Below are the code and all the weights of a small trained network. Each question names an input and a class and asks about switching units off, where a switched-off unit gives its printed mean instead of its output.

import numpy as np


def w(rows, s, z=0):
    codes = np.array(rows[::2]) - 128.0
    scale = np.full(codes.shape[1], s)
    scale[-1] = z or s
    return codes * scale


def f(y):
    return np.maximum(y, 0)


def log_softmax(a):
    a = a - a.max(-1, keepdims=True)
    return a - np.log(np.exp(a).sum(-1, keepdims=True))


def net(x, mask):
    res = np.array(x, float).reshape(1, 3) / 4 @ E
    y = f(res @ A[0][:, :-1].T + A[0][:, -1])
    res = res + np.where(mask, y, B[0][:, -1]) @ B[0][:, :-1]
    return log_softmax(res[-1] @ U[:, :-1].T + U[:, -1])


A, B = {}, {}
E = w([
[212,94,61],'x0',
[250,232,160],'x1',
[138,65,243],'x2',
],0.013)
A[0] = w([
[78,126,128,159],'N0',
[121,205,168,117],'N1',
[109,135,49,121],'N2',
[196,174,111,98],'N3',
[117,81,125,130],'N4',
[147,147,158,74],'N5',
[101,65,196,91],'N6',
[241,207,185,132],'N7',
[125,91,173,114],'N8',
[168,117,251,99],'N9',
[129,52,153,161],'N10',
[167,61,81,134],'N11',
[24,133,240,90],'N12',
[153,205,143,124],'N13',
[56,34,81,255],'N14',
[161,149,118,97],'N15',
[186,99,192,143],'N16',
[198,137,74,92],'N17',
[163,225,162,143],'N18',
[39,121,114,160],'N19',
[39,94,74,172],'N20',
[140,93,105,121],'N21',
[179,84,198,159],'N22',
[110,97,241,143],'N23',
[30,131,120,185],'N24',
[221,125,119,112],'N25',
[150,237,180,140],'N26',
[84,186,200,123],'N27',
[65,147,138,165],'N28',
[116,24,90,131],'N29',
[108,214,74,109],'N30',
],0.014,0.0089)
B[0] = w([
[70,216,109,167],'N0',
[197,25,193,172],'N1',
[149,138,103,179],'N2',
[152,153,172,178],'N3',
[132,79,91,160],'N4',
[100,121,143,145],'N5',
[108,101,134,184],'N6',
[131,162,194,232],'N7',
[122,52,138,162],'N8',
[53,140,186,204],'N9',
[87,63,113,182],'N10',
[189,94,61,175],'N11',
[96,115,108,213],'N12',
[171,110,142,179],'N13',
[105,127,38,252],'N14',
[151,153,147,149],'N15',
[48,157,175,184],'N16',
[157,172,137,174],'N17',
[194,93,195,201],'N18',
[125,171,64,194],'N19',
[112,183,104,216],'N20',
[187,95,87,149],'N21',
[12,143,176,191],'N22',
[69,72,120,207],'N23',
[79,175,77,201],'N24',
[99,207,159,178],'N25',
[219,83,253,205],'N26',
[125,66,132,181],'N27',
[75,156,128,172],'N28',
[160,45,108,198],'N29',
[158,60,160,181],'N30',
],0.011,0.021)
U = w([
[72,247,83,190],'0',
[159,149,40,100],'1',
[71,120,84,35],'2',
[113,58,86,254],'3',
[170,65,133,221],'4',
[183,183,119,46],'5',
[122,94,155,30],'6',
[72,233,148,102],'7',
],0.015,0.0067)

Each question gives the input, the list of numbers given to net, and the class t.
The units are the neurons (one row each of A and B). Each row of codes is followed by its name. A weight is (code - 128) times the scale printed after its matrix; where a second scale follows, it is the last column's (A, B and U).
mask holds one flag per neuron, in row order. A switched-off neuron (its flag False) gives its mean, the last column of its row in B, instead of its output. The means were averaged over made-up inputs and are rounded, as every weight is.
A unit's drop is (log p(t) with every unit on - log p(t) with that unit switched off) / (log p(t) with every unit on - log p(t) with every unit switched off).
The circuit of an input: a set's keep is (log p(t) with only the set's units on - log p(t) with every unit switched off) / (log p(t) with every unit on - log p(t) with every unit switched off). Starting from the 12 units with the biggest drops (on a tie, the unit counted first), units are removed one at a time, each time the one whose removal leaves the highest keep (on an exact tie, the one counted first), for as long as the keep stays at least 0.8.
units of the circuit, in order: the units of the circuit, biggest drop first
unit that matters most: the unit with the biggest drop
k most important neurons: the k neurons with the biggest drops, biggest first
drop of u: that unit's drop, to one decimal
input [-1,1,-8], class 4: units of the circuit, in order	(N30 N14)
input [7,7,0], class 5: unit that matters most	N18
input [-1,8,0], class 4: 4 most important neurons	(N26 N1 N18 N13)
input [1,8,3], class 7: 3 most important neurons	(N25 N7 N16)
input [2,8,-8], class 5: 2 most important neurons	(N25 N17)
input [2,7,1], class 7: 4 most important neurons	(N25 N7 N29 N16)
input [2,8,5], class 7: 2 most important neurons	(N25 N7)
input [2,8,8], class 7: 3 most important neurons	(N25 N16 N22)
input [0,-8,-8], class 0: 2 most important neurons	(N20 N24)
input [1,4,-4], class 5: 2 most important neurons	(N29 N23)
input [-5,-8,1], class 2: 3 most important neurons	(N29 N10 N23)
input [-4,-8,1], class 2: 2 most important neurons	(N29 N10)
input [2,6,0], class 5: 2 most important neurons	(N26 N18)
input [1,-7,-7], class 1: unit that matters most	N29
input [-8,5,1], class 6: 2 most important neurons	(N9 N29)
input [1,-2,-3], class 1: drop of N9	0.2
